Below are the code and all the weights of a small trained network. Each question names an input and a target symbol and asks about switching units off, where a switched-off unit gives its printed mean instead of its output.

import numpy as np


def w(rows, s, z=0):
    codes = np.array(rows[::2]) - 128.0
    scale = np.full(codes.shape[1], s)
    scale[-1] = z or s
    return codes * scale


def f(y):
    return y / 2 * (1 + np.tanh(0.7978845608 * (y + 0.044715 * y**3)))


def softmax(a):
    e = np.exp(a - a.max(-1, keepdims=True))
    return e / e.sum(-1, keepdims=True)


def log_softmax(a):
    a = a - a.max(-1, keepdims=True)
    return a - np.log(np.exp(a).sum(-1, keepdims=True))


def net(x, mask):
    ids = ['Ψαγδξστφ'.index(c) for c in x.split()]
    T = len(ids)
    res = E[ids] + P[:T]
    r = res
    for j in range(2):
        rows = slice(2 * j, 2 * j + 2)
        q, k, v = (r @ M[0][rows].T for M in (Q, K, V))
        z = softmax(np.where(np.tri(T) > 0, q @ k.T / 2**0.5, -1e9)) @ v
        o = O[0][rows]
        res = res + np.where(mask[j], z, o[:, -1]) @ o[:, :-1]
    y = f(res @ A[0][:, :-1].T + A[0][:, -1])
    res = res + np.where(mask[2:26], y, B[0][:, -1]) @ B[0][:, :-1]
    return log_softmax(res[-1] @ U[:, :-1].T + U[:, -1])


Q, K, V, O, A, B = {}, {}, {}, {}, {}, {}
E = w([
[139,154,137],'Ψ',
[109,108,167],'α',
[6,76,114],'γ',
[95,106,161],'δ',
[119,40,141],'ξ',
[107,115,70],'σ',
[100,119,147],'τ',
[149,93,166],'φ',
],0.019)
P = w([
[32,236,147],'0',
[2,180,171],'1',
[49,131,151],'2',
[103,82,165],'3',
[108,79,32],'4',
[116,84,95],'5',
],0.00098)
Q[0] = w([
[82,141,179],'head 0',
[112,253,113],'head 0',
[151,100,161],'head 1',
[201,145,74],'head 1',
],0.024)
K[0] = w([
[176,84,164],'head 0',
[233,254,92],'head 0',
[159,120,166],'head 1',
[68,204,166],'head 1',
],0.022)
V[0] = w([
[193,70,210],'head 0',
[156,203,98],'head 0',
[110,126,43],'head 1',
[185,2,86],'head 1',
],0.017)
O[0] = w([
[193,109,8,164],'head 0',
[201,61,162,9],'head 0',
[68,91,170,117],'head 1',
[175,10,213,213],'head 1',
],0.015,0.011)
A[0] = w([
[165,181,118,73],'neuron 0',
[155,71,138,41],'neuron 1',
[158,145,147,114],'neuron 2',
[251,203,181,88],'neuron 3',
[138,138,138,58],'neuron 4',
[107,142,41,2],'neuron 5',
[170,174,164,117],'neuron 6',
[155,146,88,137],'neuron 7',
[180,118,82,184],'neuron 8',
[134,128,140,149],'neuron 9',
[114,124,121,85],'neuron 10',
[129,101,110,47],'neuron 11',
[191,151,87,173],'neuron 12',
[190,106,96,162],'neuron 13',
[198,130,185,106],'neuron 14',
[95,190,139,73],'neuron 15',
[121,101,113,29],'neuron 16',
[149,134,99,62],'neuron 17',
[191,139,150,58],'neuron 18',
[115,142,127,85],'neuron 19',
[104,135,95,196],'neuron 20',
[148,152,174,59],'neuron 21',
[117,118,160,48],'neuron 22',
[139,117,100,156],'neuron 23',
],0.014,0.0055)
B[0] = w([
[111,154,32,151],'neuron 0',
[123,150,47,254],'neuron 1',
[108,122,84,111],'neuron 2',
[164,16,138,137],'neuron 3',
[117,134,103,106],'neuron 4',
[55,91,154,201],'neuron 5',
[136,138,1,120],'neuron 6',
[93,154,71,177],'neuron 7',
[160,163,156,251],'neuron 8',
[140,136,134,135],'neuron 9',
[126,114,115,129],'neuron 10',
[91,111,101,156],'neuron 11',
[111,191,119,201],'neuron 12',
[189,109,176,253],'neuron 13',
[146,159,104,152],'neuron 14',
[154,98,47,214],'neuron 15',
[112,134,87,144],'neuron 16',
[88,121,117,135],'neuron 17',
[74,126,130,123],'neuron 18',
[128,110,119,134],'neuron 19',
[128,107,206,210],'neuron 20',
[111,161,141,126],'neuron 21',
[178,133,82,162],'neuron 22',
[135,120,165,186],'neuron 23',
],0.021,0.007)
U = w([
[138,245,118,163],'Ψ',
[70,176,72,83],'α',
[94,192,38,49],'γ',
[69,253,68,102],'δ',
[54,160,78,82],'ξ',
[52,103,57,3],'σ',
[74,100,162,241],'τ',
[143,130,73,98],'φ',
],0.0057,0.0051)

Each question gives the input, a string of symbols that net reads in full, and the target symbol t.
The units are the heads (2 rows each of Q, K, V and O) and the neurons (one row each of A and B). Each row of codes is followed by its name. A weight is (code - 128) times the scale printed after its matrix; where a second scale follows, it is the last column's (O, A, B and U).
mask holds one flag per unit, heads first, then neurons. A switched-off unit (its flag False) gives its mean, the last column of its rows in O or B, instead of its output. The means were averaged over made-up inputs and are rounded, as every weight is.
A unit's drop is (log p(t) with every unit on - log p(t) with that unit switched off) / (log p(t) with every unit on - log p(t) with every unit switched off).
The circuit of an input: a set's keep is (log p(t) with only the set's units on - log p(t) with every unit switched off) / (log p(t) with every unit on - log p(t) with every unit switched off). Starting from the 12 units with the biggest drops (on a tie, the unit counted first), units are removed one at a time, each time the one whose removal leaves the highest keep (on an exact tie, the one counted first), for as long as the keep stays at least 0.8.
circuit, biggest first: the units of the circuit, biggest drop first
most important unit: the unit with the biggest drop
k most important neurons: the k neurons with the biggest drops, biggest first
heads that matter: for each layer, one digit per head in row order, 1 if its drop is at least 0.15 and else 0, layers parted by /
drop when u is switched off: that unit's drop, to one decimal
input δ τ α, target δ: circuit, biggest first -> head 1
input φ Ψ φ α, target Ψ: circuit, biggest first -> head 0; neuron 8; neuron 12; head 1
input ξ α Ψ Ψ, target φ: 3 most important neurons -> neuron 3; neuron 6; neuron 5
input ξ φ α ξ τ, target φ: 2 most important neurons -> neuron 13; neuron 1
input σ σ γ, target σ: circuit, biggest first -> neuron 15; head 0; head 1; neuron 8
input τ σ α α δ, target τ: heads that matter -> 01
input σ δ α τ, target τ: heads that matter -> 00
input σ σ α ξ, target φ: heads that matter -> 11
input δ ξ Ψ, target φ: circuit, biggest first -> head 0; neuron 3; neuron 14
input α σ α σ Ψ α, target τ: heads that matter -> 01
input σ φ σ α α Ψ, target τ: 3 most important neurons -> neuron 3; neuron 1; neuron 15
input δ α α α, target δ: 2 most important neurons -> neuron 12; neuron 7
input α α Ψ α ξ, target φ: 3 most important neurons -> neuron 13; neuron 1; neuron 5
input δ α σ φ, target Ψ: most important unit -> head 1
input α φ σ φ δ τ, target Ψ: 2 most important neurons -> neuron 8; neuron 12
input ξ φ α α ξ δ, target φ: drop when head 1 is switched off -> 2.7
input ξ δ φ, target Ψ: drop when neuron 13 is switched off -> 0.2
input σ α α φ δ, target Ψ: drop when neuron 22 is switched off -> -0.1
input α α τ, target δ: 2 most important neurons -> neuron 12; neuron 7
input τ σ ξ ξ δ, target φ: 2 most important neurons -> neuron 1; neuron 13
